Each row has a name. Each piece below is followed by the name of the row it came from, unless a question asks for something else. Each question is about the rows just above it.

[110 104  79 151 112] -> J324
[ 80 122 179 125 148] -> J536
[173 215 129 100 144] -> J835
[119 120 135  97 197] -> J428
[151  80 110 104 112] -> J707
[130 183 135 137 121] -> J716
[141 128 125 126 100] -> J577
[159 113 104 139  85] -> J832
[110  79 112 151 104] is which row reordered?	J324
[ 80 110 112 151 104] is which row reordered?	J707
[112 104 110  80 151] is which row reordered?	J707

[ 72  66  59 124 174  74 134 113 164 149 181 129 104 150  68 126 157 128
  80  41 181 160] -> J577
[102 134 123 109 144 120 124 106 104 132 141 106 124 122 101 136 129 136
 139 142 120 112] -> J817
[134  68 125 157 150 181 149 104 126 160 174  80 129 164 128  72 181  66
  41  74  59 113] -> J832
Put [181 160  72  66  59 124 174  74 134 113 164 149 181 129 104 150  68 126
 157 128  80  41] back in order: which row is it?	J577
[113 134  68 125 157 150 181 149 104 126 160 174  80 129 164 128  72 181
  66  41  74  59] is which row reordered?	J832

[ 87 113 113  66  85 100  98 209 148 166 138 135 147 106  88 109 146 159
 121 160 136 106  78 142 181 107  85  85 110 136 138  80  85 104 133  80
 133 166 134 154 105 189 150 131 148  90 140]  J707
[ 83 144 116  85  72 113 110 219 113 182 144 125 156 106 104 120 155 128
 115 163 149 102  90 141 161 126  56  70 120 128 129  61  65 111 128  79
 125 170 131 148 128 187 146 142 122  89 122]  J536
[ 95 140 129  79  72 103  88 202 126 175 151 125 166 116 105 127 160 132
 111 149 153  98  87 154 160 121  48  76 108 140 117  67  73 111 128 104
 132 178 134 143 122 183 151 143 126  86 127]  J324
[ 89 159 120 100  64 118 105 230 108 180 143 127 149 113 105 132 147 124
 116 159 144 102  85 135 164 114  54  75 124 125 134  57  63 120 134  77
 117 170 121 159 136 183 141 151 117  96 116]  J428
[104 150 119  79  73 111  73 207 140 159 155 130 159 121  86 137 145 143
 106 135 143  95  76 153 174  93  60 103 102 148 116  90  86 118 128 112
 141 181 121 152 118 182 152 141 125  81 129]  J832
[ 98 130 128  71  89 109  74 190 145 165 140 124 163 119 103 120 145 139
 105 157 145  96  81 159 182 127  50  81 119 148 119  75  77 108 121 104
 126 168 121 144 115 172 159 140 124  86 120]  J310
[ 89 144 118  79  77  90 107 214 122 184 140 130 142 110 117 113 149 127
 120 159 141  95  85 137 150 109  59  51 117 130 134  63  71 116 132  86
 115 167 130 154 118 179 152 148 138  99 124]  J637
[ 81 111 142  69  67 115  91 191 112 174 157 114 176 124 104 136 184 154
 119 152 153 111  77 158 165 132  58  76 104 130 128  68  69 107 128 116
 132 181 144 138 132 182 148 148 129  68 130]  J716
[132  68 182 107 154  77 181 124 129 148  68 136 114  91 116 111 176 184
 148  76 130 142 104 128  69 112 153 138 191 104 130 111  69 158 144 152
 115  81 132 119 157  67 174  58 132 166 128]  J835
[ 99 132 116  51  82  67  96 195 133 189 159 130 147 120 116 114 170 137
 123 135 147 102  81 153 130  68  74  46  96 139 123  76  93 120 133 118
 129 177 141 144 104 179 167 147 160  89 142]  J817
[ 91 132 112  64  89 105  86 199 150 172 146 127 163 109  95 111 149 139
 105 149 151  93  92 155 172 126  59  84 109 153 113  81  81 104 122  94
 137 166 126 142 106 185 157 127 129  85 129]  J942
Put [ 58  67  68  68  69  69  76  77  81  91 104 104 107 111 111 112 114 115
 116 119 124 128 128 129 130 130 132 132 132 136 138 142 144 148 148 152
 153 154 157 158 165 174 176 181 182 184 191] back in order: which row is it?	J716
Put [ 48  67  72  73  76  79  86  87  88  95  98 103 104 105 108 111 111 116
 117 121 122 125 126 126 127 127 128 129 132 132 134 140 140 143 143 149
 151 151 153 154 160 160 166 175 178 183 202] back in order: which row is it?	J324

[179 171 145 202 141 123 101 130 128]  J310
[104  94 144 118 150 172 166 154 183]  J577
[ 95  89 153 128 156 147 164 168 160]  J707
[123 130 145 101 141 179 202 128 170]  J716
[129 137 169 159 167 131 136 103 120]  J428
[106  87 139 125 147 164 151 139 178]  J536
[115 103  97 159 142 118 143  44 120]  J942
[133 155 115 142 121  88 130 103  75]  J637
[124 111 136 112 135 205 188 138 209]  J832
[133 155 115 142 121  88 151 165 182]  J817
[135 131 137 103 120 167 129 159 169]  J324
[131 116 111 146 116 104  65 128 116]  J835
Put [169 159 129 167 120 103 137 131 135] back in order: which row is it?	J324
[128 101 141 170 145 123 202 130 179] is which row reordered?	J716

[ 83 141 134 134 134  85  70] = J637
[ 70 134  84 134 134 141  83] = J832
[ 83 141 134 134 134  51 233] = J716
Which row holds these entries in another order? [233  83 141 134 134 134  51]	J716
[ 70  83  85 134 134 134 141] is which row reordered?	J637
Which row holds these entries in another order? [ 83 141 134 134  84 134  70]	J832
Put [134  51 134 141  83 134 233] back in order: which row is it?	J716
Put [ 70  85 134 134 134 141  83] back in order: which row is it?	J637
[141  83  70 134  84 134 134] is which row reordered?	J832
Put [134 233  83 141 134 134  51] back in order: which row is it?	J716

[149 135 133 119 128 130 138 154 117 138  99 154 149  87 143] -> J716
[121 128 133 141 117 146 128 132 138 135 136 118 141 136 122] -> J835
[143 150 144 162 118 154 123 145 123 143 121 119 119 128 107] -> J832
[118 115 142  96 134 133 119 119 123 120 109 114 118  98 102] -> J324
[149 135 133 119 128 130 138 154 105  99  94  91 103  90 181] -> J817
[143 119 145 107 150 123 123 119 144 118 161 154 121 128 144] -> J310
[123 143 144 128 123 107 121 150 119 143 146 119 118 154 162] -> J942
Which row holds these entries in another order? [144 128 121 154 161 118 144 119 123 123 150 107 145 119 143]	J310
Put [118 123 128 144 162 123 121 154 143 143 150 119 119 107 146] back in order: which row is it?	J942
Put [143 123 150 118 119 154 128 162 121 107 143 123 119 145 144] back in order: which row is it?	J832
[162 123 143 144 128 123 107 121 150 119 143 146 119 118 154] is which row reordered?	J942
Put [107 118 119 119 121 123 123 128 143 143 144 145 150 154 162] back in order: which row is it?	J832

[224 130 213 202]  J324
[130 213 201 224]  J716
[202 130 224 214]  J310
Put [213 130 224 202] back in order: which row is it?	J324
[224 130 213 201] is which row reordered?	J716
Which row holds these entries in another order? [213 201 224 130]	J716
Put [130 224 213 202] back in order: which row is it?	J324

